Here is a tiny trained network, its code and every weight. The questions are about switching its units off for an input and a class, where a switched-off unit gives its printed mean instead of its output.

import numpy as np


def w(rows, s, z=0):
    codes = np.array(rows[::2]) - 128.0
    scale = np.full(codes.shape[1], s)
    scale[-1] = z or s
    return codes * scale


def norm(h):
    return h / np.sqrt((h * h).mean(-1, keepdims=True) + 1e-5)


def f(y):
    return np.maximum(y, 0)


def log_softmax(a):
    a = a - a.max(-1, keepdims=True)
    return a - np.log(np.exp(a).sum(-1, keepdims=True))


def net(x, mask):
    res = np.array(x, float).reshape(1, 7) / 4 @ E
    u = 0
    for l in range(3):
        y = f(norm(res) @ A[l][:, :-1].T + A[l][:, -1])
        res = res + np.where(mask[u : u + 8], y, B[l][:, -1]) @ B[l][:, :-1]
        u += 8
    return log_softmax(norm(res)[-1] @ U[:, :-1].T + U[:, -1])


A, B = {}, {}
E = w([
[129,131,130,129,128,128,127,129,127],'x0',
[135,114,132,197,66,252,194,126,185],'x1',
[132,111,154,67,80,134,186,213,96],'x2',
[132,136,130,133,128,126,127,131,125],'x3',
[126,122,128,125,128,129,127,126,131],'x4',
[130,142,131,136,128,125,129,134,123],'x5',
[126,208,138,55,59,147,124,63,138],'x6',
],0.02)
A[0] = w([
[125,120,125,197,72,253,166,116,153,25],'L0N0',
[128,114,132,111,91,172,164,179,124,2],'L0N1',
[136,157,135,151,128,154,115,143,112,59],'L0N2',
[131,125,128,218,139,189,119,33,150,16],'L0N3',
[135,60,130,220,148,179,147,180,142,51],'L0N4',
[133,114,137,112,80,187,157,195,128,59],'L0N5',
[123,60,137,78,136,156,104,105,151,16],'L0N6',
[130,178,135,108,52,210,146,69,145,58],'L0N7',
],0.045,0.0065)
B[0] = w([
[254,75,172,137,157,38,167,94,154,255],'L0N0',
[106,157,100,117,51,141,120,184,170,176],'L0N1',
[137,104,130,124,137,113,142,105,141,138],'L0N2',
[77,162,84,133,34,132,137,229,207,225],'L0N3',
[71,133,135,121,178,207,91,59,20,222],'L0N4',
[83,153,92,152,80,114,141,200,199,191],'L0N5',
[155,140,153,109,147,102,131,128,113,133],'L0N6',
[63,125,130,127,180,211,87,68,21,221],'L0N7',
],0.04,0.05)
A[1] = w([
[109,150,160,102,187,90,140,102,119,29],'L1N0',
[152,152,141,66,200,146,169,116,155,75],'L1N1',
[220,124,195,48,195,1,151,111,170,7],'L1N2',
[136,132,162,104,174,183,108,130,168,30],'L1N3',
[234,71,171,140,145,64,173,89,145,4],'L1N4',
[143,167,138,105,193,115,150,113,229,13],'L1N5',
[180,146,158,69,178,88,99,131,98,135],'L1N6',
[92,166,108,119,87,67,130,208,236,101],'L1N7',
],0.03,0.0031)
B[1] = w([
[191,97,156,88,90,123,137,169,107,180],'L1N0',
[156,37,119,167,156,123,99,171,97,140],'L1N1',
[217,39,149,127,157,99,169,138,155,218],'L1N2',
[123,171,115,132,53,127,107,112,114,135],'L1N3',
[231,166,174,46,194,20,141,127,174,242],'L1N4',
[156,166,148,107,96,166,170,165,182,135],'L1N5',
[152,167,154,204,116,97,181,36,142,201],'L1N6',
[126,250,90,141,106,161,149,135,226,251],'L1N7',
],0.02)
A[2] = w([
[91,159,74,111,102,112,127,203,217,134],'L2N0',
[66,148,149,73,141,194,135,178,135,82],'L2N1',
[84,83,137,84,193,120,91,117,172,84],'L2N2',
[92,123,85,118,71,104,90,231,200,63],'L2N3',
[67,121,142,102,205,201,82,55,3,63],'L2N4',
[97,105,138,117,200,222,129,82,56,3],'L2N5',
[119,164,159,74,182,215,104,88,78,63],'L2N6',
[102,145,95,161,76,96,159,208,201,92],'L2N7',
],0.03,0.0044)
B[2] = w([
[72,62,133,113,167,90,155,192,239,212],'L2N0',
[188,118,125,163,134,68,148,90,164,184],'L2N1',
[126,100,185,100,121,161,140,127,177,131],'L2N2',
[179,200,155,144,65,104,140,210,192,203],'L2N3',
[152,86,97,22,224,243,84,79,48,254],'L2N4',
[74,214,137,124,65,24,131,98,4,214],'L2N5',
[95,46,175,216,162,155,81,87,109,196],'L2N6',
[72,178,95,70,159,90,57,161,165,206],'L2N7',
],0.024,0.032)
U = w([
[236,75,169,136,148,86,177,107,135,12],'0',
[93,103,122,110,161,200,91,78,3,229],'1',
[83,160,92,127,92,137,122,223,230,171],'2',
],0.013,0.0011)

Each question gives the input, the list of numbers given to net, and the class t.
The units are the neurons (one row each of A and B). Each row of codes is followed by its name. A weight is (code - 128) times the scale printed after its matrix; where a second scale follows, it is the last column's (A, B and U).
mask holds one flag per neuron, layer by layer. A switched-off neuron (its flag False) gives its mean, the last column of its row in B, instead of its output. The means were averaged over made-up inputs and are rounded, as every weight is.
A unit's drop is (log p(t) with every unit on - log p(t) with that unit switched off) / (log p(t) with every unit on - log p(t) with every unit switched off).
The circuit of an input: a set's keep is (log p(t) with only the set's units on - log p(t) with every unit switched off) / (log p(t) with every unit on - log p(t) with every unit switched off). Starting from the 12 units with the biggest drops (on a tie, the unit counted first), units are removed one at a time, each time the one whose removal leaves the highest keep (on an exact tie, the one counted first), for as long as the keep stays at least 0.8.
circuit, biggest first: the units of the circuit, biggest drop first
k most important neurons: the k neurons with the biggest drops, biggest first
k most important neurons of layer l: the k neurons of layer l with the biggest drops, biggest first
drop when u is switched off: that unit's drop, to one decimal
input [-4,-4,-5,-6,0,2,3], class 2: 2 most important neurons => (L0N4, L0N7)
input [5,-7,-5,6,6,2,-5], class 0: circuit, biggest first => (L0N3, L0N7)
input [8,7,-4,3,-4,3,-4], class 0: circuit, biggest first => (L0N0)
input [-4,2,0,2,3,1,2], class 0: 2 most important neurons => (L0N0, L0N4)
input [0,-7,8,0,1,8,4], class 2: 2 most important neurons => (L0N4, L0N7)
input [8,8,-3,-8,7,-3,4], class 0: 2 most important neurons => (L0N0, L0N7)
input [-5,-2,-6,0,-8,1,-4], class 2: 2 most important neurons => (L0N7, L0N0)
input [4,4,0,-2,-4,5,-4], class 0: 4 most important neurons => (L0N0, L0N7, L1N4, L0N4)
input [5,3,6,4,-7,2,7], class 1: 2 most important neurons => (L0N7, L0N3)
input [0,8,6,-1,-4,5,7], class 0: 4 most important neurons => (L0N0, L0N3, L0N4, L0N7)
input [-1,7,8,-7,8,-4,-8], class 1: 2 most important neurons => (L0N3, L0N4)
input [7,5,7,-8,6,-1,-7], class 1: 2 most important neurons => (L0N4, L0N3)
input [-6,-7,8,-2,1,2,-4], class 2: 2 most important neurons of layer 0 => (L0N4, L0N7)
input [-4,0,-8,-8,-2,5,3], class 2: most important neuron => (L0N3)
input [5,-1,-8,-1,1,8,-7], class 2: 2 most important neurons => (L0N3, L0N7)
input [-7,1,-6,2,-1,-4,3], class 2: drop when L0N3 is switched off => 7.9
input [-3,-3,-2,-2,1,-3,-1], class 0: drop when L0N7 is switched off => 2.1
input [-5,-6,6,3,-3,6,3], class 0: drop when L0N3 is switched off => 2.4
